Here is a tiny trained network, its code and every weight. The questions are about switching its units off for an input and a class, where a switched-off unit gives its printed mean instead of its output.

import numpy as np


def w(rows, s, z=0):
    codes = np.array(rows[::2]) - 128.0
    scale = np.full(codes.shape[1], s)
    scale[-1] = z or s
    return codes * scale


def f(y):
    return np.maximum(y, 0)


def log_softmax(a):
    a = a - a.max(-1, keepdims=True)
    return a - np.log(np.exp(a).sum(-1, keepdims=True))


def net(x, mask):
    res = np.array(x, float).reshape(1, 4) / 4 @ E
    y = f(res @ A[0][:, :-1].T + A[0][:, -1])
    res = res + np.where(mask, y, B[0][:, -1]) @ B[0][:, :-1]
    return log_softmax(res[-1] @ U[:, :-1].T + U[:, -1])


A, B = {}, {}
E = w([
[129,122,170,106,35,139,80,184,116,249],'x0',
[117,172,61,128,188,196,90,232,171,116],'x1',
[117,180,184,92,128,223,222,116,147,150],'x2',
[228,164,161,132,229,115,90,107,73,164],'x3',
],0.012)
A[0] = w([
[90,149,98,92,184,209,89,167,131,149,13],'n0',
[137,186,184,143,128,178,170,107,170,137,2],'n1',
[150,131,84,136,147,130,139,220,153,123,153],'n2',
[233,217,153,118,200,126,78,128,65,186,66],'n3',
[105,239,140,105,131,159,178,137,122,149,214],'n4',
[143,175,167,52,115,213,181,119,153,128,82],'n5',
[117,65,32,158,132,44,38,153,119,136,71],'n6',
[176,129,172,119,119,143,80,153,142,255,40],'n7',
[75,70,66,112,22,167,152,159,173,72,40],'n8',
[102,92,203,126,112,102,178,42,65,137,31],'n9',
[70,89,140,97,57,150,89,169,145,190,91],'n10',
[109,224,59,128,167,193,83,204,150,119,61],'n11',
[118,135,131,131,131,152,190,130,155,144,56],'n12',
[89,120,85,155,224,115,197,56,154,8,45],'n13',
],0.0098,0.0072)
B[0] = w([
[143,46,59,102,88,132,115,20,108,146,181],'n0',
[138,117,149,203,145,172,98,115,128,148,170],'n1',
[149,88,194,86,97,56,166,127,73,146,195],'n2',
[78,143,82,135,182,169,241,119,96,23,242],'n3',
[218,94,131,127,103,141,43,199,168,87,224],'n4',
[144,110,151,216,110,213,63,166,203,110,212],'n5',
[184,90,155,216,163,255,29,162,190,118,225],'n6',
[77,216,77,119,162,101,131,122,150,181,203],'n7',
[77,97,32,136,211,145,215,95,109,40,229],'n8',
[155,39,131,129,25,61,116,86,77,168,197],'n9',
[106,247,81,84,150,115,145,132,166,161,209],'n10',
[155,76,202,132,55,8,175,52,108,210,229],'n11',
[181,125,190,186,188,182,116,107,126,115,159],'n12',
[53,230,91,69,137,120,90,161,167,244,254],'n13',
],0.0085,0.015)
U = w([
[105,245,105,77,123,139,126,149,154,239,99],'0',
[174,66,145,175,123,216,53,161,162,127,106],'1',
[156,20,142,105,73,66,159,80,108,196,116],'2',
[108,130,97,115,155,166,245,127,120,34,115],'3',
[158,156,150,68,83,93,110,228,126,97,254],'4',
],0.011,0.019)

Each question gives the input, the list of numbers given to net, and the class t.
The units are the neurons (one row each of A and B). Each row of codes is followed by its name. A weight is (code - 128) times the scale printed after its matrix; where a second scale follows, it is the last column's (A, B and U).
mask holds one flag per neuron, in row order. A switched-off neuron (its flag False) gives its mean, the last column of its row in B, instead of its output. The means were averaged over made-up inputs and are rounded, as every weight is.
A unit's drop is (log p(t) with every unit on - log p(t) with that unit switched off) / (log p(t) with every unit on - log p(t) with every unit switched off).
The circuit of an input: a set's keep is (log p(t) with only the set's units on - log p(t) with every unit switched off) / (log p(t) with every unit on - log p(t) with every unit switched off). Starting from the 12 units with the biggest drops (on a tie, the unit counted first), units are removed one at a time, each time the one whose removal leaves the highest keep (on an exact tie, the one counted first), for as long as the keep stays at least 0.8.
units of the circuit, in order: the units of the circuit, biggest drop first
unit that matters most: the unit with the biggest drop
top k neurons: the k neurons with the biggest drops, biggest first
drop of u: that unit's drop, to one decimal
input [-8,-5,2,8], class 0: top neuron -> (n13)
input [4,6,6,-5], class 1: top 2 neurons -> (n5, n4)
input [-4,-5,2,3], class 2: top 3 neurons -> (n9, n10, n7)
input [6,4,6,-8], class 3: top 4 neurons -> (n8, n13, n10, n6)
input [5,8,-6,-1], class 2: top 3 neurons -> (n11, n2, n13)
input [6,-6,-7,1], class 1: top 2 neurons -> (n6, n13)
input [-7,-8,1,-5], class 2: top 2 neurons -> (n9, n10)
input [-1,-3,-3,5], class 3: top 2 neurons -> (n3, n11)
input [-6,4,6,0], class 0: top 2 neurons -> (n13, n6)
input [0,-6,-6,6], class 1: top 4 neurons -> (n6, n11, n8, n2)
input [-4,6,5,-4], class 2: top 2 neurons -> (n11, n6)
input [-7,0,4,6], class 0: top 2 neurons -> (n13, n8)
input [-2,0,3,2], class 4: top 4 neurons -> (n6, n8, n0, n12)
input [-6,-2,-8,-7], class 1: top 2 neurons -> (n6, n3)
input [-5,-2,6,-4], class 1: unit that matters most -> n5
input [3,-3,-3,1], class 4: units of the circuit, in order -> (n11, n5)
input [5,5,3,8], class 3: drop of n8 -> 0.0
input [6,-6,0,6], class 0: drop of n0 -> 0.4
input [8,-6,-3,2], class 0: drop of n7 -> 0.3
input [-1,-7,-3,8], class 3: unit that matters most -> n3
input [-5,-1,7,4], class 1: drop of n5 -> 0.1
